Here is a tiny trained network, its code and every weight. The questions are about switching its units off for an input and a class, where a switched-off unit gives its printed mean instead of its output.

import numpy as np


def w(rows, s, z=0):
    codes = np.array(rows[::2]) - 128.0
    scale = np.full(codes.shape[1], s)
    scale[-1] = z or s
    return codes * scale


def f(y):
    return y / 2 * (1 + np.tanh(0.7978845608 * (y + 0.044715 * y**3)))


def log_softmax(a):
    a = a - a.max(-1, keepdims=True)
    return a - np.log(np.exp(a).sum(-1, keepdims=True))


def net(x, mask):
    res = np.array(x, float).reshape(1, 4) / 4 @ E
    y = f(res @ A[0][:, :-1].T + A[0][:, -1])
    res = res + np.where(mask, y, B[0][:, -1]) @ B[0][:, :-1]
    return log_softmax(res[-1] @ U[:, :-1].T + U[:, -1])


A, B = {}, {}
E = w([
[239,193,76,173],'x0',
[132,85,82,101],'x1',
[92,75,96,254],'x2',
[126,146,148,138],'x3',
],0.0088)
A[0] = w([
[117,83,101,149,184],'n1',
[37,99,171,101,59],'n2',
[143,86,132,153,126],'n3',
[88,172,75,113,177],'n4',
[136,93,107,146,184],'n5',
[99,71,101,240,150],'n6',
[100,148,92,132,182],'n7',
[114,126,108,142,184],'n8',
[107,153,214,132,6],'n9',
[119,176,115,59,96],'n10',
[46,139,114,110,12],'n11',
[254,169,91,169,52],'n12',
[97,124,163,196,101],'n13',
[86,130,71,174,194],'n14',
[89,72,208,109,54],'n15',
[209,106,132,152,18],'n16',
[93,111,88,211,136],'n17',
[168,109,165,93,111],'n18',
[130,174,131,50,154],'n19',
[174,162,163,11,167],'n20',
[200,178,94,159,87],'n21',
[137,100,103,114,187],'n22',
[40,69,187,115,80],'n23',
[63,144,102,195,105],'n24',
[151,82,113,121,175],'n25',
[23,103,178,74,65],'n26',
[161,150,188,104,75],'n27',
[155,134,154,72,120],'n28',
[143,170,141,38,153],'n29',
[167,161,116,150,35],'n30',
[57,179,155,124,88],'n31',
[132,150,110,75,94],'n32',
[112,102,82,83,42],'n33',
],0.0096,0.0014)
B[0] = w([
[131,140,170,163,165],'n1',
[214,240,57,43,229],'n2',
[130,126,147,138,143],'n3',
[122,148,147,119,133],'n4',
[137,134,154,151,149],'n5',
[43,23,253,186,244],'n6',
[140,133,153,125,136],'n7',
[121,122,153,156,141],'n8',
[145,149,108,137,148],'n9',
[112,106,161,134,168],'n10',
[158,169,66,91,165],'n11',
[196,205,56,68,207],'n12',
[107,95,142,137,171],'n13',
[108,74,164,148,176],'n14',
[200,169,78,94,207],'n15',
[159,149,109,131,143],'n16',
[92,64,171,172,204],'n17',
[91,105,142,160,143],'n18',
[61,31,195,169,185],'n19',
[39,42,220,176,228],'n20',
[190,173,65,35,179],'n21',
[127,145,143,183,141],'n22',
[204,199,38,70,248],'n23',
[131,100,175,146,182],'n24',
[129,138,143,150,141],'n25',
[203,186,77,100,255],'n26',
[120,135,114,160,145],'n27',
[101,105,198,142,162],'n28',
[35,81,213,203,198],'n29',
[166,167,103,137,142],'n30',
[154,106,83,120,156],'n31',
[113,129,145,141,149],'n32',
[115,126,110,136,146],'n33',
],0.006,0.0074)
U = w([
[40,80,197,142,254],'0',
[183,151,4,53,2],'1',
],0.012,0.00074)

Each question gives the input, the list of numbers given to net, and the class t.
The units are the neurons (one row each of A and B). Each row of codes is followed by its name. A weight is (code - 128) times the scale printed after its matrix; where a second scale follows, it is the last column's (A, B and U).
mask holds one flag per neuron, in row order. A switched-off neuron (its flag False) gives its mean, the last column of its row in B, instead of its output. The means were averaged over made-up inputs and are rounded, as every weight is.
A unit's drop is (log p(t) with every unit on - log p(t) with that unit switched off) / (log p(t) with every unit on - log p(t) with every unit switched off).
The circuit of an input: a set's keep is (log p(t) with only the set's units on - log p(t) with every unit switched off) / (log p(t) with every unit on - log p(t) with every unit switched off). Starting from the 12 units with the biggest drops (on a tie, the unit counted first), units are removed one at a time, each time the one whose removal leaves the highest keep (on an exact tie, the one counted first), for as long as the keep stays at least 0.8.
units of the circuit, in order: the units of the circuit, biggest drop first
k most important neurons: the k neurons with the biggest drops, biggest first
drop of u: that unit's drop, to one decimal
input [-3,-8,2,-7], class 1: units of the circuit, in order -> [n20, n29]
input [7,-6,7,-7], class 0: units of the circuit, in order -> [n6]
input [5,4,5,2], class 0: 2 most important neurons -> [n6, n23]
input [2,4,-2,2], class 0: 4 most important neurons -> [n23, n2, n26, n15]
input [-2,1,1,-1], class 1: 2 most important neurons -> [n20, n6]
input [-2,-3,1,1], class 1: 3 most important neurons -> [n20, n6, n29]
input [-5,0,4,-4], class 1: 2 most important neurons -> [n23, n20]
input [-7,-4,6,-3], class 1: drop of n2 -> 0.4
input [0,7,-1,4], class 0: drop of n2 -> 0.5
input [5,5,-5,8], class 0: drop of n23 -> 0.2
input [-5,-1,-4,4], class 1: drop of n2 -> 0.2
